[-190 -141 -281   93   59  500 -118   76 -487   71   34  166 -135  101
  -90 -179  363  127  151  -41 -128  -38  -17  335   19  148 -107 -504
 -110   92   96 -214  234   77  310  208 -311] => 2
[ 242  -10   65 -143  150   28 -130  -87 -141  199   14  188   76 -132
  -43  -98  119 -110 -118 -176  -75  164   79  271  -20   70  234   10
  -11  -52  -91 -180  268   64   42  123  -41] => 8
[ -12  -70 -314   46  227  112  -17  -95 -136  -56    2   15 -175  154
  -18  112  -44 -178   14   81 -120  -95    0  339  410  130 -133 -200
 -117   43 -140 -110  200   38  246   41   29] => 6
[-151  -62 -184  106   94  181  -10  114 -226 -104  -56   33  123   88
  -19  204   43  -27  253  161   11  -99   64  175  206  150 -101 -201
    4  -11   -7  -49  -11  -64   88  -56 -175] => 1
[-251 -171 -167  177 -110  380    2  199 -356  103  -22  172 -225   19
  139  150   36   26   92   27  -59 -111   98   35  -19  146 -220 -450
    9  136  431   49   -7   97  125   83 -115] => 3
[-322  100  -49  165  174  323  141  243 -228   44    4  -62 -280  136
   81 -263  170  -12   17  -61   43  -32  -43    1 -378  -98 -158 -447
 -147  188  165  -30   42  -24  177  200  180] => 7
[ 507   27   10  -97   39 -232  -77 -256  220  152   64  -64 -198   76
  194 -171 -121   -8 -308 -133 -132   98   -2 -164  -46 -145  163  280
    4  -27  -95  -99  -71    4  -78   40  174] => 0
[ 371  165  303 -147    1  127  -44 -131  439  -20  -43 -102  458 -120
  -67 -122  242   87  -48  -70 -121  280  175  457 -254  205  279  222
 -183 -194 -223 -170  -81  -74 -159 -147   49] => 5
[  38  -53  425   24 -353  224   -2  -43  204 -262  -30  198  301 -305
   81   90  283 -189  -39   16 -137  120   66  178  -10  189  114  -54
  -61  125  241  177  206  100 -151 -165  -30] => 3
[ 789  -28  -65  -69   34 -159 -407  227 -153  490   45  292 -321  -60
  401  -12 -135 -500 -549  -92 -105  125  336   33 -143  -41  154   14
   74 -240  301   34  162   66  118  207 -401] => 6
[  65  151 -200  178  253  114   60  126  154  -39  -21 -145  -33   72
    6  192 -125  -43   77  213   11 -133  146  261  -29  173 -148 -136
  -13 -211 -113   30  -28 -231   96   26   32] => 1
[  13  169  441 -120  -89    3  235 -397  899 -525 -119 -267  667 -148
 -182  201  113   60  244   74    4   89  103  504  200  197  136  556
 -180  -18 -414  -44 -304  -79 -301 -451  362] => 3
[ -10  -31 -174  -76  236 -106  113 -240  -53  116  -20 -193 -241  247
  158 -362  159  185  -97 -336  -61  135 -155  -95   89 -320   61  157
 -134  243 -245 -284 -167   43   78  100  298] => 2
[ 300  226  274  -92  108 -198  122 -125  502  -53  -50 -159  287 -147
  -49   16  -87   88  -19  -61   13  116  126  137 -161   10  269  413
   93 -252 -366  -48 -207 -256 -279 -142  280] => 1
[-500  -98 -398  208  173  134   61  231 -561  195  -56    4 -245  142
  -61  -88  -92  369  335   12  200 -216 -150 -270  -24 -153 -263 -315
  221   35   -4 -112 -121 -166   19  223  -26] => 0
[-269 -238   29 -112  -35  295  133 -255 -196 -166   -9  208   77 -121
 -155   -2  134    3   80 -196 -213  -23 -152  344  409  134   74  -94
  -99  295   -8 -137  228  272   42  -29  258] => 7
[-123  -71  -51 -133  185  135 -194   44 -598   80  -21  203  -54  161
 -113 -234  238 -177  120   -6  133   82  -19   34   23 -106    0 -313
 -134   93  -29 -237  302  146  238  153 -211] => 8
[  40  149 -197  -89  388   -9 -132  166 -369  376  -57 -189  -28  245
  -49 -332  191   -9  -46 -136  135  284  -44  192 -136 -152    3 -124
 -169  -72 -348 -295  109  -36  104  267 -155] => 6
[ 436  106   63  -92   24   99 -316  -63  157 -343  108  197   42  -99
 -259  169 -103 -476 -125  382 -159 -130   94  460  202  333   47 -168
 -162 -327 -157   88  598   -1  194   23 -214] => 6
[-156   51  236  -55  164  144  140  106 -187  330  -67   -2   81  -27
   70 -343  326  149  -18 -375   62  328   43  104 -518 -102  157  -63
  -32  102  -28 -240 -135  -35  -84  151  179] => 3
[ 381  123  115 -164  304  -40   60 -337  301  129   57 -119  -65  100
  164 -354  214  -46 -339 -363 -170  346   25  221 -176 -128  271  216
 -282  118 -305 -300  -49   18   52   65  379] => 8
[-112  -51  103  -19  142  475  171 -135  192 -152  -52   21  111  -53
   -3   80  291 -195 -120 -138 -263  164  113  691   68  337    9 -192
 -333  200   16  -74  111  164  137  -84  330] => 5
[-123 -101  145  -98 -109  123  314 -411  348 -334   -8 -167  109  -16
  -16  -92  160  233    4 -221 -220  102 -165  125  167   10   87  278
 -190  348 -168 -148 -261  116 -157 -193  555] => 4
[-100  338  175  175   13  403  102  378  290 -154  -26 -176   36  -78
  -73  -46  131   38   68  237  115  -71  169  224 -704  147 -181 -311
 -100 -146   59  196  -55 -302  -64   72  141] => 4
[-250 -141 -275  198  -58  247  244  -84   95 -185   47  -48 -298   58
  109  -51  -74  361   97   -2  -77 -256 -147 -221  142  -34 -252 -128
  -49  259  140   25 -258  -82 -106   25  403] => 7
[  56  139 -329  220   46  124 -347  445 -375  -26  -10   78 -143   64
 -153   84 -228  -62  248  525  178 -359  108 -103 -134  107 -298 -533
  132 -389   90   73  275 -236  141  248 -502] => 0
[-117    1  479  -71  -99  147  436 -160  498 -120  -84 -124  251 -170
  235   -1  193   53 -176 -359 -173  221  127  188 -247   65  194  361
 -176  317   85   -6 -414  122 -237 -261  737] => 4
[  15  102  -18  -32  163  -50   44   20 -144   -4    1  -20 -185  190
   59 -246   72 -227 -114  -91   63   38  -66  -74  -81 -220  -43 -145
 -111  104 -125  -76  129    7  183  157  179] => 1
[  81   30 -510  126  300 -135 -146  110 -285  177   29    8 -339  119
  -23  -60 -292  212  135  133  131 -207  -64 -220  130 -124 -149 -140
  203 -234 -190 -123   33 -298   45  271  -85] => 6
[ 258   68  320 -217   16 -109   39  -95   83   10   29   65  -34   11
  168 -238   84 -315 -312 -258  -54  191   40  -77 -250 -216  211  164
  -55  109   24  -35   59  155   74   48  230] => 1
[  60  154  192  -11   80  312  126   33  327   47  -12 -176  141 -125
 -105  -51  166   -7 -179  -32 -106  194   58  513 -173  267   42  -79
 -283  -26  -91   21  103   26 -133   11  218] => 7
[ 525  119  137 -158    5 -141 -141 -143  270  118   14  -59  141  -38
   65 -166   -2   78 -136  -74  -81  192  153  116 -155  -30  238  322
  -36 -236 -205 -170  -88  -63  -94  -20   -4] => 6
[ 296  143    1  -34   -9 -350 -176  -31  121 -229  -15  -30   77   46
  -90   75 -291 -160   85  324  139 -158   -7 -209  142 -123   23  177
   73 -287 -241   58   30 -159  -58  -53  -64] => 1
[ 234 -120 -170  -52  157  -11 -204  -12 -325  225    2  184 -224  117
  118   72    2 -266 -153  -43 -115   45  100  158  239   73    9 -176
  -83  -14   49 -112  240  108  212  120 -199] => 3
[  52  -48  -89   14  -40   58   34   79 -120  373    7 -103 -400   80
  151 -173  -28   22 -384 -199  -49  133  -57 -181 -190 -115 -139 -111
  -71  156  182   57   -1  186  -22  231  151] => 0
[  83   87 -274   70   27 -322  -78 -164  153 -522   25  -99 -138  141
 -207  187 -442 -107  219  451  135 -426 -181 -278  554 -103 -197  100
   48 -200 -354  114   99 -191   -7  -47  116] => 1
[ 365  -16  -57  -53 -132  -37 -197 -206  265 -533   99  166 -112  -88
 -261  319 -325 -405  -96  456 -185 -368   -8  217  524  305  -70  -76
  -67 -186  -91  189  434   13  112 -105  -50] => 4
[ 138 -209 -219  170 -153  123 -291   27 -332 -117   61  367 -224  -76
  127  155   -7 -326  -75  191 -162 -211  -75  -72  407  123  -98 -402
   74  103  335  193  523   58  117   99 -310] => 0
[ -64 -132 -131  114 -348  193  -35   61  -94 -155   10   93  -37  -71
   37   53  -47  353  172  100  -54 -182  -17 -264  -53   57 -105  -63
   92   48  289   44 -247  -51 -138  -40  -42] => 4
[-603  169  212   18   49   96  330   18  -10 -315 -152 -317  369  166
 -188 -213  259  225  444  -16  284   79 -160  -23 -169 -224  -66   58
 -116  176 -342 -154 -270  -59  -62 -147  317] => 1
[ 180   13   31   33 -152 -426  -68 -151  266 -230  -88  -46  237  -95
  157   95 -194  -44   67  154  119  -40 -101 -387  310 -226   43  371
  100  -68  -95  148 -138 -127 -296 -184  116] => 5
[ 360   17  201 -123  -43   85    3 -255  323   32   65   31   40  -76
   98 -158  198  -49 -301 -249 -247  200   96  193 -110   79  210  146
 -222  100    3 -102   50  125  -20  -14  209] => 8
[-417   11   31   80  -54   70  179  191 -191   72  -91  -90  167  -35
   46 -140   21  509  338  -83  186   18  -23 -302 -321 -194  -41   35
  183   31  -25  -99 -426 -156 -236   29  210] => 6
[ 428   77  538 -282 -231    6  125 -233  590   51   -4 -108  206 -262
   71  -45  141 -209 -584 -288 -260  411   93  328 -179  162  282  394
 -253  103   25  111   41  289 -244 -133  402] => 4
[  53  172   33   52  180 -480   70   11  108  -16 -122 -276  153   94
  315 -211  -17   88   76  -59  232  151  -97 -450  -20 -468  103  334
    8   37 -252  -40 -318 -291 -296  -61  256] => 7
[ -28    0  196  -75 -152  109  -62   82  -55 -156  -47  114  179  -66
  -22  -54   40 -161  -20   67   35    3   31  -32 -137  -12   -3 -103
  -92    5  134   62   84  129    5  -26   51] => 5
[ 453  -84  380 -112 -286 -165   64 -130  283  297   19  187  -91 -278
  366  -23 -162  -56 -482 -298 -150  153  158 -246 -288  -89  285  370
  215   32  315  144 -161  120 -282  -73  328] => 0
[ 158  -24  102  -29   -6  305 -154  141 -122  123  -14  211  108 -111
  100  122  174 -258 -146   36 -153  104  315  502 -127  306   97 -265
  -57  -96  256   18  192  109  191    0 -245] => 2
[ 801  -73 -149  -93  -54 -129 -333 -177   99  124  137  229 -333  -65
  118   34 -223 -267 -413    4 -293 -101  130   81  246  113  140   43
  -15 -195  148   42  322   58   84  104 -189] => 7
[-485  -26  192  -15 -173  561   98  344 -393  126 -102  -57  344  -62
 -198 -162  499  247  177  -78   69  265   17  321 -435  212  -75 -340
 -141  156  168  -97  -10  163  -32   33 -212] => 4
[ -45  -27 -433  166  -56  130 -268  405 -523  315    9   66 -310  105
  -74   19 -172  115   92  263  205 -170  -19 -204  -44   29 -350 -448
  100 -228  208   58  122  -60   61  310 -521] => 3
[ 306  -22  -92  152  -41   51 -171   26   80 -114   46  223 -158 -147
  146  157  -95 -353 -162  219  -83 -181   34   20  273   95  -65 -248
   22  -34  246  269  398  -71   27   26 -140] => 7
[ 194   -2 -279   48  136  281 -231  278 -291  390   98   57 -473   88
   89 -145   42 -121 -364  -59  -99   70   83  135 -158   96 -172 -480
 -123  -52  235   59  304   64  210  388 -242] => 6
[ -65  -53 -245  -10  -37 -279  -19   67 -299  283  -32 -119 -136  146
  140 -148 -129  209    5  -61  229   59 -171 -567   63 -357 -130  128
   27   66  -17  -57 -195   53 -143  146    0] => 8
[ 503   25  -25  -12  -12  179 -197   48  211  270   88  147 -216  -94
  190 -132  -10  -69 -437 -131 -207   53  199   99 -303  122   49 -124
  -53 -106  287   67   59   13   48  189  -12] => 5
[-200   49  109  -40 -154  -99  167  -42  147  -72 -143 -338  317   11
 -127   32  -80  334  227  112  180   76 -112 -134   46  -71  -71  319
  -40  -42 -263  -28 -302    6 -375 -166  217] => 0
[ -39    0  186 -128   12   85  -46   57 -154  108 -109  121  392 -130
 -127  -66  157  111  192  -73   75  155   95  126 -141   36  158   10
   75 -150 -113 -154  -44  -51 -138  -50 -104] => 5
[ 188  -75   53   32 -159 -154  -44 -286  241 -447  -18   98  199 -150
   55  204  -29 -266   13  164 -119  -99 -115   18  635   45   82  151
  -55  103  -69  158  242   -8 -172 -237   89] => 7
[-553   -6  -86  226   92  472  270  196 -144  -81 -107 -112   70   34
    9   68  201  161  300   24   49  -54   57  313  -72  162 -220 -334
 -143  187  137  -26 -138  -33   34  -39  207] => 7
[  44   -4 -114  -58  169 -137  194 -308  205 -133    7  -58 -188  -15
  -36  -44 -134   76 -119 -196  -85  -29 -166   16  266  -78   72  225
   20  126 -274 -101  -48  -89  -58  -14  478] => 4
[ 536  213 -513  161  530 -219 -248  139  -34  375   29 -101 -506  252
  204   41 -386 -193 -170  209   85 -147  146   -6   22  -64 -129 -134
   43 -408 -177  -73  115 -334  187  274 -141] => 0
[-148 -112 -308  219 -149  269  110  -71  150 -202   51   -9 -291  -24
   20   50 -194  359  137  159  -67 -311 -119 -174  175   32 -268 -153
   26  103  184   92 -203  -93 -111   11  212] => 7
[ 287   -9  203 -176  -71  -96    5 -185   46  241   33   19   16   16
  231 -323  209  102 -238 -369  -94  312   66 -109 -255 -189  247  241
 -117  130    7 -205 -143  130  -39   36  167] => 8
[ 162 -171  -73  -31  -44 -149  -97  -34 -263  275   46  295 -247  -73
  163  -51 -158   38 -123 -190  -26  -61  -11 -312   62 -146   62   17
  209  -10  143  -30   14   13  -43  173    6] => 3
[ 308  -78  229 -227  113 -209   39 -262   34  263  -46   66  -17   73
  330  -92   97 -239 -339 -377 -143  338   88   61   31 -163  268  288
 -142  201  -34 -188  -78  220   43  -51  262] => 3
[-274   51 -336   47  295 -355  100   -8 -265  111 -106 -222  -67  197
   25 -216 -152  480  379  -21  297 -104 -185 -439  139 -412  -49  188
  196  -54 -429 -265 -352 -293 -151  115  237] => 2
[ 470  -43  -27   26 -191   61 -271    8  122   47   76  212  -42 -134
  132   48  -77   15 -139  129 -159 -141  192  -18  -45  134   90   -3
   79 -229  235   90   46  -51  -26   16 -240] => 2
[-125 -129  192    4  -84  188  -47   46 -417  129  -51  245   78  -73
  272 -263  521 -205 -120 -299  -67  325  -18  -31 -145 -147  115 -265
 -145  395  287  -55  265  229   97  101  -44] => 8
[  21 -164   79 -175  -82 -277   38 -331   -3  -54  -28  127  106 -104
   13   35 -158   79    1 -144  -27   -7 -108 -214  363 -154  185  399
   81  116 -151  -80  -80  135 -192 -119  328] => 8
[ -37  -16  -39  -13 -118   34   41 -332  437 -482  -37 -210  314  -82
 -416  289 -186   95  179  326  -27 -152 -171  340  555  257 -120  225
 -124 -112 -377   71   82   13 -193 -225  117] => 0
[-200   55  114    4  145   22   16  -54  -12 -184 -150  -84  430    1
   -2 -136  345  -29  226  -38   70  204 -118  127  116 -101   86   10
 -160  138 -252 -123   48  -67  -93  -91   79] => 5
[ 192  -36 -202   54   50 -314 -136 -287   98 -355  -10    1  -80   58
   -1  107  -89 -264   38  180  -22 -134 -218  -82  703  -79  -44  118
  -63   38 -283   37  285  -95  -58  -54    6] => 3
[-171   72  157  193  -93  145  192   88  250 -119  -49  -92    7 -119
  319 -143  236   18 -110 -100  -13   66   -4  -91 -192  -96  -23  -76
  -57  255  208  173  -99  -62 -138  -19  330] => 2
